Below are the code and all the weights of a small trained network. Each question names an input and a class and asks about switching units off, where a switched-off unit gives its printed mean instead of its output.

import numpy as np


def w(rows, s, z=0):
    codes = np.array(rows[::2]) - 128.0
    scale = np.full(codes.shape[1], s)
    scale[-1] = z or s
    return codes * scale


def f(y):
    return y / 2 * (1 + np.tanh(0.7978845608 * (y + 0.044715 * y**3)))


def log_softmax(a):
    a = a - a.max(-1, keepdims=True)
    return a - np.log(np.exp(a).sum(-1, keepdims=True))


def net(x, mask):
    res = np.array(x, float).reshape(1, 5) / 4 @ E
    y = f(res @ A[0][:, :-1].T + A[0][:, -1])
    res = res + np.where(mask, y, B[0][:, -1]) @ B[0][:, :-1]
    return log_softmax(res[-1] @ U[:, :-1].T + U[:, -1])


A, B = {}, {}
E = w([
[183,158,170,98,159,148,181,185,196,89],'x0',
[117,38,44,142,174,106,184,137,236,151],'x1',
[127,203,168,136,92,118,156,192,124,254],'x2',
[125,115,200,112,186,83,130,41,127,149],'x3',
[78,65,162,75,142,138,145,218,119,133],'x4',
],0.012)
A[0] = w([
[156,71,63,193,166,126,163,134,162,160,111],'N1',
[81,101,159,57,156,125,149,179,102,147,63],'N2',
[122,142,133,173,68,179,59,175,144,106,65],'N3',
[143,174,139,140,110,73,115,159,151,187,62],'N4',
[29,117,49,171,77,108,26,80,112,219,91],'N5',
[110,178,69,166,80,162,134,171,137,120,73],'N6',
[88,113,108,154,132,90,191,136,164,161,67],'N7',
[148,179,58,171,96,153,125,150,129,102,88],'N8',
[135,137,204,111,197,83,137,48,149,218,74],'N9',
[255,216,84,213,129,77,132,47,161,156,3],'N10',
[104,164,138,158,108,92,198,163,120,220,55],'N11',
[202,199,137,96,130,182,168,123,212,118,103],'N12',
[129,111,71,134,62,196,142,178,135,147,62],'N13',
],0.0099,0.0047)
B[0] = w([
[153,189,196,140,46,48,2,115,72,125,227],'N1',
[77,102,65,91,78,110,99,174,80,195,182],'N2',
[85,156,163,132,144,102,109,49,143,142,171],'N3',
[164,128,91,131,140,76,139,61,117,30,183],'N4',
[194,136,166,2,92,141,218,108,206,137,247],'N5',
[119,88,188,172,166,141,82,93,169,182,183],'N6',
[131,205,170,176,94,149,130,165,70,120,189],'N7',
[119,104,122,116,188,169,33,138,161,145,181],'N8',
[133,87,191,183,211,189,55,118,178,151,229],'N9',
[32,91,51,66,110,155,88,220,68,163,221],'N10',
[95,98,50,107,120,78,93,43,127,1,217],'N11',
[198,100,166,19,64,105,189,107,171,160,196],'N12',
[112,84,173,179,196,175,72,52,190,167,191],'N13',
],0.009,0.013)
U = w([
[111,105,146,143,192,142,108,107,157,157,98],'0',
[117,96,72,120,132,105,122,91,139,5,123],'1',
[71,106,80,102,111,136,130,168,112,177,186],'2',
[164,125,147,86,95,129,185,123,164,155,71],'3',
[137,224,177,141,90,127,95,116,73,135,121],'4',
[155,133,115,127,129,127,144,132,119,150,248],'5',
[116,159,81,204,140,144,191,131,126,131,75],'6',
],0.022,0.012)

Each question gives the input, the list of numbers given to net, and the class t.
The units are the neurons (one row each of A and B). Each row of codes is followed by its name. A weight is (code - 128) times the scale printed after its matrix; where a second scale follows, it is the last column's (A, B and U).
mask holds one flag per neuron, in row order. A switched-off neuron (its flag False) gives its mean, the last column of its row in B, instead of its output. The means were averaged over made-up inputs and are rounded, as every weight is.
A unit's drop is (log p(t) with every unit on - log p(t) with that unit switched off) / (log p(t) with every unit on - log p(t) with every unit switched off).
The circuit of an input: a set's keep is (log p(t) with only the set's units on - log p(t) with every unit switched off) / (log p(t) with every unit on - log p(t) with every unit switched off). Starting from the 12 units with the biggest drops (on a tie, the unit counted first), units are removed one at a time, each time the one whose removal leaves the highest keep (on an exact tie, the one counted first), for as long as the keep stays at least 0.8.
circuit, biggest first: the units of the circuit, biggest drop first
unit that matters most: the unit with the biggest drop
top k neurons: the k neurons with the biggest drops, biggest first
drop when u is switched off: that unit's drop, to one decimal
input [8,6,-7,3,-6], class 3: circuit, biggest first : [N12]
input [-7,-4,-6,-4,2], class 3: top 3 neurons : [N5; N11; N4]
input [4,5,3,-7,-7], class 0: top 2 neurons : [N13; N6]
input [4,6,-7,8,-5], class 0: top 2 neurons : [N9; N11]
input [0,7,-5,-6,-2], class 4: circuit, biggest first : [N1; N11]
input [5,-6,0,-2,6], class 2: top 4 neurons : [N1; N2; N5; N7]
input [-3,6,4,4,4], class 4: circuit, biggest first : [N7; N1]
input [4,-3,4,3,-4], class 1: top 2 neurons : [N5; N4]
input [7,-5,-1,-2,-1], class 3: top 2 neurons : [N12; N1]
input [2,-1,3,0,-3], class 5: top 2 neurons : [N5; N2]
input [-2,-7,8,-5,-6], class 1: circuit, biggest first : [N11; N4]
input [1,3,-3,-4,-3], class 0: top 3 neurons : [N11; N4; N8]
input [-4,2,2,-4,-2], class 0: top 4 neurons : [N12; N13; N6; N8]
input [5,-4,0,1,0], class 3: circuit, biggest first : [N1]
input [-2,4,-5,7,-7], class 0: top 3 neurons : [N9; N11; N2]
input [3,5,4,-4,3], class 4: circuit, biggest first : [N1; N7]
input [-2,3,8,3,-1], class 1: drop when N11 is switched off : 0.5
input [-2,-2,-6,-2,7], class 2: drop when N11 is switched off : 0.8
input [4,7,1,1,7], class 2: drop when N2 is switched off : 3.2
input [2,-4,-1,-7,5], class 0: unit that matters most : N13
